Below is a small trained network, with its code and all its weights. Each question gives an input and a target symbol and asks what happens when units are switched off, that is, made to give their printed mean instead of their output.

import numpy as np


def w(rows, s, z=0):
    codes = np.array(rows[::2]) - 128.0
    scale = np.full(codes.shape[1], s)
    scale[-1] = z or s
    return codes * scale


def norm(h):
    return h / np.sqrt((h * h).mean(-1, keepdims=True) + 1e-5)


def f(y):
    return np.maximum(y, 0)


def softmax(a):
    e = np.exp(a - a.max(-1, keepdims=True))
    return e / e.sum(-1, keepdims=True)


def log_softmax(a):
    a = a - a.max(-1, keepdims=True)
    return a - np.log(np.exp(a).sum(-1, keepdims=True))


def net(x, mask):
    ids = ['ΓΔΘΞΠΣαβεζλμτφψω'.index(c) for c in x.split()]
    T = len(ids)
    res = E[ids] + P[:T]
    u = 0
    for l in range(2):
        r = norm(res)
        for j in range(3):
            rows = slice(3 * j, 3 * j + 3)
            q, k, v = (r @ M[l][rows].T for M in (Q, K, V))
            z = softmax(np.where(np.tri(T) > 0, q @ k.T / 3**0.5, -1e9)) @ v
            o = O[l][rows]
            res = res + np.where(mask[u + j], z, o[:, -1]) @ o[:, :-1]
        u += 3
        y = f(norm(res) @ A[l][:, :-1].T + A[l][:, -1])
        res = res + np.where(mask[u : u + 4], y, B[l][:, -1]) @ B[l][:, :-1]
        u += 4
    return log_softmax(norm(res)[-1] @ U[:, :-1].T + U[:, -1])


Q, K, V, O, A, B = {}, {}, {}, {}, {}, {}
E = w([
[123,48,118,56,116,72,106],'Γ',
[109,80,132,25,117,118,108],'Δ',
[103,73,157,57,119,108,128],'Θ',
[116,59,163,65,122,102,120],'Ξ',
[75,15,95,139,103,71,105],'Π',
[92,58,118,122,114,30,113],'Σ',
[89,54,141,63,115,111,99],'α',
[77,136,121,41,111,100,106],'β',
[114,37,179,160,131,84,142],'ε',
[169,60,210,146,153,96,122],'ζ',
[135,150,106,135,136,4,107],'λ',
[77,79,178,120,113,174,153],'μ',
[146,162,203,117,137,114,141],'τ',
[104,165,174,162,116,100,160],'φ',
[85,218,128,127,117,159,143],'ψ',
[169,198,143,134,147,184,149],'ω',
],0.004)
P = w([
[179,73,139,72,4,92,240],'0',
[153,101,157,124,17,117,97],'1',
[138,90,147,79,83,97,197],'2',
[132,105,163,124,60,112,80],'3',
[116,101,149,87,119,99,176],'4',
[118,107,168,127,92,114,69],'5',
[103,104,153,97,148,106,161],'6',
[104,102,173,133,116,112,59],'7',
[92,105,154,106,174,105,149],'8',
[92,92,173,132,144,112,42],'9',
[76,91,161,108,208,103,140],'10',
[91,80,158,121,168,108,50],'11',
[58,95,167,126,249,111,122],'12',
],0.0034)
Q[0] = w([
[129,104,94,85,170,110,228],'L0H1',
[207,160,85,196,67,156,173],'L0H1',
[181,115,52,135,183,181,131],'L0H1',
[97,146,200,140,71,129,43],'L0H2',
[42,103,178,95,192,66,122],'L0H2',
[125,110,102,123,190,122,73],'L0H2',
[143,109,102,53,176,135,175],'L0H3',
[118,134,96,126,180,89,253],'L0H3',
[186,151,90,141,65,172,131],'L0H3',
],0.022)
K[0] = w([
[95,64,123,45,163,126,130],'L0H1',
[180,154,116,111,37,131,201],'L0H1',
[138,64,126,81,68,121,92],'L0H1',
[122,190,199,136,129,201,131],'L0H2',
[73,113,153,122,229,111,86],'L0H2',
[113,98,104,146,162,134,72],'L0H2',
[85,124,62,109,181,162,155],'L0H3',
[114,121,120,113,254,126,224],'L0H3',
[180,147,105,123,28,151,200],'L0H3',
],0.021)
V[0] = w([
[13,168,83,190,94,106,158],'L0H1',
[104,53,35,117,113,248,111],'L0H1',
[133,154,58,8,139,115,61],'L0H1',
[91,30,114,120,116,158,120],'L0H2',
[218,88,165,116,180,250,134],'L0H2',
[207,114,53,140,165,5,80],'L0H2',
[217,112,121,127,204,98,159],'L0H3',
[88,96,144,123,133,124,180],'L0H3',
[130,181,84,97,194,144,252],'L0H3',
],0.014)
O[0] = w([
[74,82,129,146,61,71,171,98],'L0H1',
[29,110,81,119,168,172,104,29],'L0H1',
[145,132,109,14,133,175,133,87],'L0H1',
[151,67,69,138,126,135,151,204],'L0H2',
[146,155,98,140,53,216,134,90],'L0H2',
[149,179,113,136,125,9,71,59],'L0H2',
[182,157,115,90,148,163,160,95],'L0H3',
[109,110,176,125,163,158,146,197],'L0H3',
[143,218,165,135,200,96,179,6],'L0H3',
],0.011,0.013)
A[0] = w([
[93,144,238,124,187,141,250,162],'L0N1',
[69,142,108,19,156,83,167,160],'L0N2',
[14,165,123,134,144,141,209,3],'L0N3',
[137,101,224,154,176,76,151,39],'L0N4',
],0.017,0.0044)
B[0] = w([
[76,125,9,32,172,105,75,255],'L0N1',
[120,164,131,231,76,149,114,190],'L0N2',
[166,131,240,129,3,71,131,149],'L0N3',
[197,110,127,155,77,210,182,234],'L0N4',
],0.016,0.0084)
Q[1] = w([
[111,206,49,220,161,135,48],'L1H1',
[220,199,122,127,76,31,108],'L1H1',
[164,170,186,90,18,231,97],'L1H1',
[163,138,7,177,133,149,45],'L1H2',
[97,104,140,64,163,164,113],'L1H2',
[16,184,201,188,119,165,96],'L1H2',
[134,154,161,146,197,92,27],'L1H3',
[57,104,69,141,144,134,77],'L1H3',
[116,97,151,246,152,176,137],'L1H3',
],0.018)
K[1] = w([
[100,244,96,175,144,110,114],'L1H1',
[174,160,178,138,74,28,83],'L1H1',
[147,54,197,186,46,169,51],'L1H1',
[219,76,145,139,181,154,54],'L1H2',
[74,131,111,104,145,190,121],'L1H2',
[113,249,193,82,127,111,103],'L1H2',
[65,181,207,131,190,100,118],'L1H3',
[57,102,62,166,172,123,110],'L1H3',
[105,105,166,209,108,172,150],'L1H3',
],0.02)
V[1] = w([
[144,117,95,114,142,92,88],'L1H1',
[120,194,31,49,125,233,251],'L1H1',
[99,122,157,227,218,163,154],'L1H1',
[211,154,164,113,197,181,52],'L1H2',
[84,167,114,148,21,148,163],'L1H2',
[120,150,77,13,11,101,215],'L1H2',
[54,207,133,253,83,136,184],'L1H3',
[206,197,7,139,120,136,66],'L1H3',
[60,163,99,143,73,59,179],'L1H3',
],0.006)
O[1] = w([
[127,165,116,107,102,102,128,137],'L1H1',
[1,148,154,240,240,61,104,153],'L1H1',
[98,48,131,71,133,141,55,68],'L1H1',
[211,148,81,94,86,143,115,102],'L1H2',
[96,91,152,139,159,99,170,153],'L1H2',
[90,175,200,97,168,84,239,140],'L1H2',
[105,162,106,202,92,51,13,4],'L1H3',
[52,184,163,74,191,48,179,198],'L1H3',
[146,210,113,176,107,74,133,23],'L1H3',
],0.0038,0.0039)
A[1] = w([
[64,233,203,120,89,250,128,4],'L1N1',
[108,116,116,59,158,174,143,66],'L1N2',
[197,118,214,124,118,145,171,136],'L1N3',
[81,62,178,109,97,141,68,123],'L1N4',
],0.021,0.0028)
B[1] = w([
[147,212,83,153,47,130,251,146],'L1N1',
[145,117,185,158,105,111,115,206],'L1N2',
[55,148,137,115,132,138,94,202],'L1N3',
[132,189,126,123,171,115,151,247],'L1N4',
],0.022,0.015)
U = w([
[167,197,166,135,112,41,125,178],'Γ',
[156,180,169,193,234,180,164,78],'Δ',
[199,62,245,130,160,119,115,87],'Θ',
[236,145,140,32,157,171,152,158],'Ξ',
[45,154,12,120,123,122,103,121],'Π',
[180,74,70,89,144,65,231,131],'Σ',
[92,36,90,53,199,118,51,80],'α',
[123,208,72,68,216,96,129,213],'β',
[123,96,92,246,184,47,122,133],'ε',
[225,149,77,178,87,144,50,130],'ζ',
[120,88,94,26,19,73,116,135],'λ',
[113,43,90,138,116,251,160,114],'μ',
[68,191,175,96,117,192,49,150],'τ',
[81,86,193,203,15,96,130,1],'φ',
[35,128,194,90,167,102,222,133],'ψ',
[153,219,111,154,73,155,219,187],'ω',
],0.012,0.003)

Each question gives the input, a string of symbols that net reads in full, and the target symbol t.
The units are the heads (3 rows each of Q, K, V and O) and the neurons (one row each of A and B). Each row of codes is followed by its name. A weight is (code - 128) times the scale printed after its matrix; where a second scale follows, it is the last column's (O, A, B and U).
mask holds one flag per unit, layer by layer, with each layer's heads first. A switched-off unit (its flag False) gives its mean, the last column of its rows in O or B, instead of its output. The means were averaged over made-up inputs and are rounded, as every weight is.
A unit's drop is (log p(t) with every unit on - log p(t) with that unit switched off) / (log p(t) with every unit on - log p(t) with every unit switched off).
The circuit of an input: a set's keep is (log p(t) with only the set's units on - log p(t) with every unit switched off) / (log p(t) with every unit on - log p(t) with every unit switched off). Starting from the 12 units with the biggest drops (on a tie, the unit counted first), units are removed one at a time, each time the one whose removal leaves the highest keep (on an exact tie, the one counted first), for as long as the keep stays at least 0.8.
circuit, biggest first: the units of the circuit, biggest drop first
most important unit: the unit with the biggest drop
k most important neurons: the k neurons with the biggest drops, biggest first
k most important neurons of layer l: the k neurons of layer l with the biggest drops, biggest first
which heads matter: for each layer, one digit per head in row order, 1 if its drop is at least 0.15 and else 0, layers parted by /
input φ τ φ α Ξ Σ ε ζ ε ε, target ζ: most important unit -> L0N1
input β ω μ α Θ Σ Π ζ Ξ, target Θ: which heads matter -> 110 / 000
input ζ α ψ Π, target ψ: which heads matter -> 010 / 000
input Δ α ψ τ Π μ, target τ: circuit, biggest first -> L1N3, L0H1
input ζ μ μ λ Δ μ α α Θ Π ζ α β, target Π: circuit, biggest first -> L0H1, L0N2, L0N1, L0H3
input Σ Ξ Γ, target ζ: circuit, biggest first -> L0N2, L0H1, L0H2, L1N3
input Σ Θ μ Ξ μ λ, target μ: which heads matter -> 010 / 000
input ζ β Θ ω Δ ε, target ω: circuit, biggest first -> L0H2, L1N1
input ε τ α Ξ Ξ μ Γ Γ ε Π Ξ Θ Θ, target α: circuit, biggest first -> L0H3, L0N1, L1N4
input Θ ε Θ Ξ Δ Ξ μ μ Γ Θ Σ Σ, target Σ: 4 most important neurons -> L1N3, L0N1, L0N2, L1N4
input μ μ Θ τ Θ Σ ε φ, target φ: circuit, biggest first -> L0H1, L1N3
input Π Δ Δ ε Π Θ τ Θ, target τ: circuit, biggest first -> L0H1, L1N3
input ε Ξ τ ζ ψ ζ, target ψ: circuit, biggest first -> L0H2, L0H1
input Θ ζ ψ ζ Θ α α Ξ ω ψ ψ ζ φ, target Σ: circuit, biggest first -> L0N1, L0H3, L0H1, L0N4
input ε Ξ Θ τ β τ ψ Γ Ξ ε Σ, target φ: which heads matter -> 111 / 000
input Ξ Ξ Ξ μ ψ ψ τ Θ ε ε α, target Δ: 3 most important neurons of layer 0 -> L0N1, L0N4, L0N2
input ε ψ Σ λ, target ψ: circuit, biggest first -> L0H2
input α φ μ Π φ ε Ξ α, target ε: 2 most important neurons -> L0N1, L1N4
input Θ ψ Θ φ β μ, target φ: 2 most important neurons of layer 0 -> L0N1, L0N4
input ψ ε μ Δ Π, target ε: most important unit -> L0H2
input ω ε α Θ Σ Σ ε μ Ξ ε φ Γ, target φ: 2 most important neurons -> L0N1, L1N3
input φ ψ ψ, target λ: 4 most important neurons -> L0N1, L0N3, L0N4, L1N4
input Γ τ μ Π, target τ: 2 most important neurons -> L0N1, L1N3
input ε μ β φ, target φ: which heads matter -> 101 / 000
input ψ Γ Π Δ Δ Θ ε Σ, target ε: which heads matter -> 001 / 000
input Ξ τ ψ Δ Θ Σ ω φ Θ μ Δ, target ω: which heads matter -> 100 / 000
input Γ ε α Δ μ φ ε φ φ, target Σ: 3 most important neurons -> L0N1, L0N4, L1N4
